Here is a tiny trained network, its code and every weight. The questions are about switching its units off for an input and a class, where a switched-off unit gives its printed mean instead of its output.

import numpy as np


def w(rows, s, z=0):
    codes = np.array(rows[::2]) - 128.0
    scale = np.full(codes.shape[1], s)
    scale[-1] = z or s
    return codes * scale


def f(y):
    return np.maximum(y, 0)


def log_softmax(a):
    a = a - a.max(-1, keepdims=True)
    return a - np.log(np.exp(a).sum(-1, keepdims=True))


def net(x, mask):
    res = np.array(x, float).reshape(1, 5) / 4 @ E
    y = f(res @ A[0][:, :-1].T + A[0][:, -1])
    res = res + np.where(mask, y, B[0][:, -1]) @ B[0][:, :-1]
    return log_softmax(res[-1] @ U[:, :-1].T + U[:, -1])


A, B = {}, {}
E = w([
[129,128,128],'x0',
[172,164,2],'x1',
[170,219,205],'x2',
[128,126,129],'x3',
[35,214,109],'x4',
],0.0097)
A[0] = w([
[84,170,113,48],'N1',
[97,86,109,42],'N2',
[100,82,101,58],'N3',
[79,112,150,134],'N4',
[126,126,128,112],'N5',
[168,133,146,26],'N6',
[161,166,113,102],'N7',
[52,186,146,114],'N8',
[193,77,149,6],'N9',
[134,82,125,3],'N10',
[86,70,107,22],'N11',
[88,149,121,55],'N12',
[133,120,71,112],'N13',
[64,165,105,34],'N14',
[126,129,134,113],'N15',
[106,117,154,74],'N16',
[8,77,81,165],'N17',
[81,151,117,41],'N18',
[38,158,106,30],'N19',
[115,118,147,85],'N20',
[110,99,115,50],'N21',
[76,72,149,135],'N22',
[193,97,133,30],'N23',
[57,134,174,104],'N24',
[80,173,121,31],'N25',
[167,172,154,32],'N26',
[228,104,145,52],'N27',
[117,117,140,190],'N28',
[134,162,134,43],'N29',
[51,156,138,129],'N30',
[192,81,136,12],'N31',
[124,109,101,142],'N32',
[155,112,133,76],'N33',
[94,90,112,59],'N34',
[109,88,83,94],'N35',
[166,181,46,12],'N36',
[167,183,152,25],'N37',
[137,109,159,131],'N38',
[109,114,168,53],'N39',
[58,130,178,83],'N40',
[153,201,164,18],'N41',
[154,144,69,25],'N42',
[141,139,109,210],'N43',
[142,97,175,132],'N44',
[88,171,91,127],'N45',
[109,94,221,2],'N46',
],0.017,0.0094)
B[0] = w([
[129,86,115,159],'N1',
[62,146,188,150],'N2',
[62,171,175,160],'N3',
[139,140,67,178],'N4',
[152,140,128,128],'N5',
[91,101,147,139],'N6',
[105,171,123,163],'N7',
[163,58,110,219],'N8',
[107,53,121,171],'N9',
[104,94,176,141],'N10',
[55,150,194,159],'N11',
[90,75,107,145],'N12',
[152,154,83,181],'N13',
[99,94,134,164],'N14',
[129,131,130,131],'N15',
[74,134,83,145],'N16',
[127,162,181,249],'N17',
[91,34,140,147],'N18',
[104,54,110,176],'N19',
[107,125,118,139],'N20',
[122,146,183,138],'N21',
[161,183,59,196],'N22',
[83,80,121,165],'N23',
[130,153,83,200],'N24',
[98,49,138,158],'N25',
[62,141,162,158],'N26',
[53,50,124,199],'N27',
[199,148,107,184],'N28',
[108,107,150,136],'N29',
[155,78,169,203],'N30',
[81,50,128,169],'N31',
[151,150,160,169],'N32',
[120,101,128,142],'N33',
[89,138,152,151],'N34',
[90,180,192,178],'N35',
[61,141,74,188],'N36',
[2,179,209,162],'N37',
[155,150,84,172],'N38',
[108,129,104,152],'N39',
[86,166,85,194],'N40',
[78,174,182,178],'N41',
[76,148,78,161],'N42',
[166,173,103,199],'N43',
[140,168,90,195],'N44',
[171,81,139,191],'N45',
[78,139,76,195],'N46',
],0.009,0.011)
U = w([
[137,81,115,59],'0',
[152,137,115,249],'1',
[153,135,115,239],'2',
[123,150,149,79],'3',
[131,148,65,8],'4',
[251,147,126,79],'5',
],0.02,0.016)

Each question gives the input, the list of numbers given to net, and the class t.
The units are the neurons (one row each of A and B). Each row of codes is followed by its name. A weight is (code - 128) times the scale printed after its matrix; where a second scale follows, it is the last column's (A, B and U).
mask holds one flag per neuron, in row order. A switched-off neuron (its flag False) gives its mean, the last column of its row in B, instead of its output. The means were averaged over made-up inputs and are rounded, as every weight is.
A unit's drop is (log p(t) with every unit on - log p(t) with that unit switched off) / (log p(t) with every unit on - log p(t) with every unit switched off).
The circuit of an input: a set's keep is (log p(t) with only the set's units on - log p(t) with every unit switched off) / (log p(t) with every unit on - log p(t) with every unit switched off). Starting from the 12 units with the biggest drops (on a tie, the unit counted first), units are removed one at a time, each time the one whose removal leaves the highest keep (on an exact tie, the one counted first), for as long as the keep stays at least 0.8.
circuit, biggest first: the units of the circuit, biggest drop first
most important unit: the unit with the biggest drop
k most important neurons: the k neurons with the biggest drops, biggest first
drop when u is switched off: that unit's drop, to one decimal
input [6,-2,7,1,-7], class 0: circuit, biggest first => N27; N9
input [1,8,6,-1,-6], class 4: circuit, biggest first => N36; N42
input [-1,7,4,1,-4], class 4: circuit, biggest first => N36; N42
input [0,4,7,0,1], class 3: circuit, biggest first => N37; N41
input [-3,3,-8,2,8], class 0: most important unit => N19
input [2,5,8,-3,6], class 3: 3 most important neurons => N37; N41; N26
input [-4,-3,-8,-4,8], class 0: 3 most important neurons => N19; N8; N18
input [-4,-7,5,-2,8], class 0: circuit, biggest first => N8; N25
input [-2,-2,-6,1,2], class 3: circuit, biggest first => N17; N11
input [-4,8,-4,-3,-6], class 4: 4 most important neurons => N36; N42; N13; N30
input [4,8,0,-5,-5], class 4: 2 most important neurons => N36; N42
input [-7,5,8,4,-5], class 3: drop when N37 is switched off => 0.3
input [8,0,6,2,-8], class 0: drop when N27 is switched off => 0.2
input [-1,2,4,4,7], class 0: drop when N8 is switched off => 0.1
input [3,-1,-8,-1,4], class 3: most important unit => N17
